Below are the code and all the weights of a small trained network. Each question names an input and a target symbol and asks about switching units off, where a switched-off unit gives its printed mean instead of its output.

import numpy as np


def w(rows, s, z=0):
    codes = np.array(rows[::2]) - 128.0
    scale = np.full(codes.shape[1], s)
    scale[-1] = z or s
    return codes * scale


def norm(h):
    return h / np.sqrt((h * h).mean(-1, keepdims=True) + 1e-5)


def f(y):
    return np.maximum(y, 0)


def softmax(a):
    e = np.exp(a - a.max(-1, keepdims=True))
    return e / e.sum(-1, keepdims=True)


def log_softmax(a):
    a = a - a.max(-1, keepdims=True)
    return a - np.log(np.exp(a).sum(-1, keepdims=True))


def net(x, mask):
    ids = ['ΔΘΠΣΨαβγεζημξτφ'.index(c) for c in x.split()]
    T = len(ids)
    res = E[ids] + P[:T]
    u = 0
    for l in range(2):
        r = norm(res)
        for j in range(3):
            rows = slice(3 * j, 3 * j + 3)
            q, k, v = (r @ M[l][rows].T for M in (Q, K, V))
            z = softmax(np.where(np.tri(T) > 0, q @ k.T / 3**0.5, -1e9)) @ v
            o = O[l][rows]
            res = res + np.where(mask[u + j], z, o[:, -1]) @ o[:, :-1]
        u += 3
        y = f(norm(res) @ A[l][:, :-1].T + A[l][:, -1])
        res = res + np.where(mask[u : u + 4], y, B[l][:, -1]) @ B[l][:, :-1]
        u += 4
    return log_softmax(norm(res)[-1] @ U[:, :-1].T + U[:, -1])


Q, K, V, O, A, B = {}, {}, {}, {}, {}, {}
E = w([
[135,145,142,64,118,149,173,89,163,146],'Δ',
[190,168,212,170,166,139,86,121,69,142],'Θ',
[187,160,138,112,35,133,122,142,130,158],'Π',
[196,184,93,121,183,188,163,171,133,156],'Σ',
[126,131,101,186,138,104,180,167,156,149],'Ψ',
[74,234,10,129,120,224,34,109,96,136],'α',
[204,172,147,67,137,135,65,106,139,168],'β',
[141,142,69,90,95,121,139,148,117,215],'γ',
[176,54,154,129,134,134,113,156,164,202],'ε',
[156,253,123,123,129,119,150,111,179,157],'ζ',
[169,151,126,145,123,96,81,212,100,133],'η',
[172,173,114,110,150,124,189,154,31,149],'μ',
[192,168,164,126,104,175,135,162,204,143],'ξ',
[91,185,111,110,206,152,87,152,179,160],'τ',
[127,116,134,129,56,85,90,123,198,142],'φ',
],0.005)
P = w([
[106,111,123,122,134,115,120,120,133,88],'0',
[158,249,180,70,85,136,85,254,55,187],'1',
[170,106,83,142,113,123,143,113,152,128],'2',
[160,240,175,93,100,137,89,238,71,179],'3',
[167,117,88,145,121,131,150,111,152,152],'4',
[157,232,188,87,96,127,96,234,73,180],'5',
[174,116,90,166,119,132,143,99,143,164],'6',
],0.0087)
Q[0] = w([
[148,206,100,99,52,89,187,160,158,237],'0.h0',
[165,50,84,233,183,115,119,57,189,133],'0.h0',
[107,215,131,31,154,147,69,254,76,161],'0.h0',
[166,97,75,186,152,163,253,96,121,127],'0.h1',
[81,156,138,166,77,120,90,175,69,88],'0.h1',
[122,34,77,148,173,111,185,14,97,74],'0.h1',
[91,153,140,87,157,86,109,143,62,95],'0.h2',
[143,223,197,127,110,149,108,224,105,183],'0.h2',
[105,72,119,126,145,141,138,71,159,127],'0.h2',
],0.0085)
K[0] = w([
[150,172,12,46,84,110,133,86,135,173],'0.h0',
[152,98,136,219,159,181,109,114,160,225],'0.h0',
[114,146,66,2,179,81,56,183,109,60],'0.h0',
[183,134,111,183,137,177,184,142,110,217],'0.h1',
[77,138,147,111,96,84,164,190,94,41],'0.h1',
[154,66,50,165,160,86,233,143,106,211],'0.h1',
[65,130,164,118,123,130,95,136,97,105],'0.h2',
[61,133,118,102,83,177,188,152,146,69],'0.h2',
[172,102,137,147,172,109,81,123,146,160],'0.h2',
],0.008)
V[0] = w([
[157,218,158,134,93,102,204,111,128,29],'0.h0',
[125,215,83,87,68,78,117,118,92,205],'0.h0',
[152,150,209,188,175,139,88,1,64,135],'0.h0',
[107,165,195,190,122,36,160,160,70,140],'0.h1',
[175,208,183,111,113,148,96,195,174,197],'0.h1',
[161,69,80,37,101,160,134,144,79,153],'0.h1',
[179,172,160,85,127,195,103,136,157,200],'0.h2',
[135,90,136,143,144,114,80,77,152,28],'0.h2',
[151,112,147,145,122,121,155,126,129,102],'0.h2',
],0.0041)
O[0] = w([
[115,173,125,132,88,148,153,67,93,50,146],'0.h0',
[186,160,90,107,99,71,96,101,145,150,216],'0.h0',
[51,181,182,125,133,111,143,93,115,210,25],'0.h0',
[106,95,102,154,98,153,133,125,81,58,80],'0.h1',
[131,107,107,141,108,98,2,108,106,120,255],'0.h1',
[119,152,87,63,115,112,126,115,97,220,160],'0.h1',
[127,88,146,145,118,161,195,103,98,90,173],'0.h2',
[155,141,82,58,154,96,130,160,146,144,80],'0.h2',
[150,94,125,88,121,123,116,142,130,157,119],'0.h2',
],0.0051,0.0033)
A[0] = w([
[120,82,135,130,117,116,105,101,231,128,83],'0.n0',
[116,193,139,118,89,208,74,165,92,146,166],'0.n1',
[136,96,96,141,111,154,187,91,197,109,225],'0.n2',
[3,173,197,139,143,126,159,110,66,242,5],'0.n3',
],0.0067,0.0021)
B[0] = w([
[167,68,115,131,164,113,211,53,88,109,164],'0.n0',
[116,64,149,160,124,110,172,81,45,129,254],'0.n1',
[99,140,163,180,105,169,135,143,132,181,187],'0.n2',
[109,141,254,200,180,108,7,99,203,149,154],'0.n3',
],0.0074,0.0066)
Q[1] = w([
[113,66,155,96,151,122,175,23,237,102],'1.h0',
[94,174,201,18,90,58,46,230,32,23],'1.h0',
[77,241,195,98,121,215,176,203,35,119],'1.h0',
[94,154,241,139,83,123,159,199,32,89],'1.h1',
[146,238,148,141,109,91,111,251,46,128],'1.h1',
[139,100,149,139,193,93,102,185,44,78],'1.h1',
[174,109,194,165,158,116,145,211,34,153],'1.h2',
[192,125,36,152,108,140,133,1,212,194],'1.h2',
[113,111,65,128,119,111,93,210,101,46],'1.h2',
],0.009)
K[1] = w([
[202,106,244,181,143,107,115,62,110,137],'1.h0',
[105,129,139,21,123,92,116,186,156,2],'1.h0',
[21,195,155,53,167,238,194,187,150,58],'1.h0',
[30,123,151,23,109,146,174,166,190,42],'1.h1',
[60,199,152,63,114,186,97,212,126,30],'1.h1',
[126,105,136,61,186,96,109,180,153,41],'1.h1',
[120,91,184,103,233,111,190,207,162,86],'1.h2',
[183,101,91,212,115,139,86,64,97,231],'1.h2',
[100,162,64,98,162,94,98,191,132,26],'1.h2',
],0.0082)
V[1] = w([
[178,74,242,73,61,140,119,134,141,155],'1.h0',
[114,54,118,158,120,22,151,169,217,113],'1.h0',
[152,165,138,157,33,68,79,144,153,117],'1.h0',
[80,97,85,113,97,132,181,124,255,101],'1.h1',
[67,105,104,94,54,108,150,176,170,173],'1.h1',
[117,171,100,156,84,99,148,219,99,134],'1.h1',
[116,88,85,83,104,84,192,35,50,87],'1.h2',
[23,118,54,110,117,105,98,112,104,133],'1.h2',
[31,93,158,101,83,53,142,73,224,80],'1.h2',
],0.0052)
O[1] = w([
[159,177,196,83,96,60,164,86,8,37,103],'1.h0',
[127,106,144,254,63,19,155,168,171,119,133],'1.h0',
[72,187,206,87,66,87,109,179,148,132,66],'1.h0',
[119,108,153,87,61,141,129,41,105,242,112],'1.h1',
[68,175,146,172,76,152,209,101,17,175,66],'1.h1',
[42,171,94,173,172,140,200,164,134,175,100],'1.h1',
[160,202,72,217,161,169,37,86,82,93,167],'1.h2',
[149,85,136,207,42,159,124,89,72,163,20],'1.h2',
[246,125,89,165,109,157,180,63,132,166,1],'1.h2',
],0.005,0.0035)
A[1] = w([
[158,92,171,100,118,150,202,130,158,37,32],'1.n0',
[132,135,94,164,152,131,138,82,220,100,114],'1.n1',
[121,175,2,106,190,141,211,135,110,49,3],'1.n2',
[163,186,176,151,54,146,93,139,75,110,67],'1.n3',
],0.009,0.0051)
B[1] = w([
[202,179,173,163,55,223,98,225,124,145,149],'1.n0',
[40,150,162,75,103,106,160,166,22,83,205],'1.n1',
[184,195,94,171,212,18,232,150,77,142,186],'1.n2',
[85,105,85,123,145,146,169,90,253,98,254],'1.n3',
],0.0079,0.0044)
U = w([
[135,159,156,77,133,190,187,50,101,187,159],'Δ',
[84,137,228,174,171,85,73,86,144,125,137],'Θ',
[111,125,69,125,138,143,147,74,247,89,204],'Π',
[105,140,109,64,211,194,115,212,192,177,69],'Σ',
[39,89,151,207,107,165,203,175,121,129,104],'Ψ',
[92,128,66,180,139,198,47,92,74,120,230],'α',
[210,151,106,31,137,86,69,87,149,95,99],'β',
[99,155,80,114,60,69,90,132,134,233,94],'γ',
[211,2,127,187,187,144,123,134,156,169,145],'ε',
[39,233,144,57,75,101,114,120,99,85,74],'ζ',
[119,111,84,165,115,55,50,233,161,49,2],'η',
[149,214,75,162,216,77,192,133,113,106,74],'μ',
[194,160,163,120,85,206,120,184,111,77,159],'ξ',
[69,12,98,40,166,110,111,138,52,102,106],'τ',
[128,88,124,168,48,56,140,46,81,63,108],'φ',
],0.0065,0.0025)

Each question gives the input, a string of symbols that net reads in full, and the target symbol t.
The units are the heads (3 rows each of Q, K, V and O) and the neurons (one row each of A and B). Each row of codes is followed by its name. A weight is (code - 128) times the scale printed after its matrix; where a second scale follows, it is the last column's (O, A, B and U).
mask holds one flag per unit, layer by layer, with each layer's heads first. A switched-off unit (its flag False) gives its mean, the last column of its rows in O or B, instead of its output. The means were averaged over made-up inputs and are rounded, as every weight is.
A unit's drop is (log p(t) with every unit on - log p(t) with that unit switched off) / (log p(t) with every unit on - log p(t) with every unit switched off).
The circuit of an input: a set's keep is (log p(t) with only the set's units on - log p(t) with every unit switched off) / (log p(t) with every unit on - log p(t) with every unit switched off). Starting from the 12 units with the biggest drops (on a tie, the unit counted first), units are removed one at a time, each time the one whose removal leaves the highest keep (on an exact tie, the one counted first), for as long as the keep stays at least 0.8.
units of the circuit, in order: the units of the circuit, biggest drop first
top k neurons: the k neurons with the biggest drops, biggest first
k most important neurons of layer l: the k neurons of layer l with the biggest drops, biggest first
drop when u is switched off: that unit's drop, to one decimal
input β τ ζ Ψ, target Θ: units of the circuit, in order -> 0.n3; 0.h0
input φ Δ Π μ μ φ η, target η: units of the circuit, in order -> 0.n1; 1.h0
input Δ γ β Δ η μ, target Δ: units of the circuit, in order -> 0.n1; 0.h1; 1.h1; 1.n3
input β ε Ψ γ, target Θ: units of the circuit, in order -> 0.n3; 0.h0
input γ γ ε Θ, target η: top 2 neurons -> 0.n1; 1.n3
input Ψ μ β τ ξ, target ξ: units of the circuit, in order -> 1.n0; 1.h0
input Ψ Σ Θ, target Θ: units of the circuit, in order -> 0.h0; 0.n3
input Δ μ Ψ ζ τ γ, target Δ: units of the circuit, in order -> 0.n1; 0.h1; 1.h1; 1.h2
input φ Ψ τ β φ ζ, target μ: 2 most important neurons of layer 0 -> 0.n0; 0.n1
input β τ Δ Π, target Θ: top 2 neurons -> 0.n3; 0.n1
input τ μ Σ Ψ α γ, target ε: top 2 neurons -> 0.n1; 0.n0
input ξ φ ζ Π, target β: 3 most important neurons of layer 0 -> 0.n1; 0.n0; 0.n2
input β γ τ, target τ: 3 most important neurons of layer 0 -> 0.n0; 0.n2; 0.n1
input ζ η μ, target μ: top neuron -> 1.n2
input ξ ζ μ Δ, target β: 2 most important neurons of layer 0 -> 0.n1; 0.n0
input Ψ γ μ γ Π, target Π: most important neuron of layer 1 -> 1.n3
input Δ Ψ Ψ μ ζ, target ζ: top 2 neurons -> 1.n1; 0.n1
input ζ ξ Ψ Δ, target Π: top 2 neurons -> 1.n3; 0.n1
input τ μ γ γ τ μ, target ε: top 2 neurons -> 0.n1; 0.n0
input μ μ η τ μ Π γ, target γ: 2 most important neurons of layer 0 -> 0.n1; 0.n3
input φ Π ξ Σ, target μ: 2 most important neurons of layer 0 -> 0.n0; 0.n1
input Θ η μ β, target ξ: top 3 neurons -> 1.n0; 0.n3; 0.n1
input α ξ β η β τ, target Σ: top 2 neurons -> 0.n3; 0.n0
input τ τ τ φ Π Π ξ, target ξ: 3 most important neurons of layer 0 -> 0.n1; 0.n0; 0.n2
input μ ε γ μ β, target β: drop when 0.n0 is switched off -> 0.1
input Ψ α Ψ η, target γ: drop when 0.h1 is switched off -> 0.2
input Ψ γ η, target η: drop when 1.h0 is switched off -> 0.6
input γ Σ ξ Ψ, target η: drop when 0.n0 is switched off -> 0.0
input φ μ ζ β, target μ: top neuron -> 0.n0
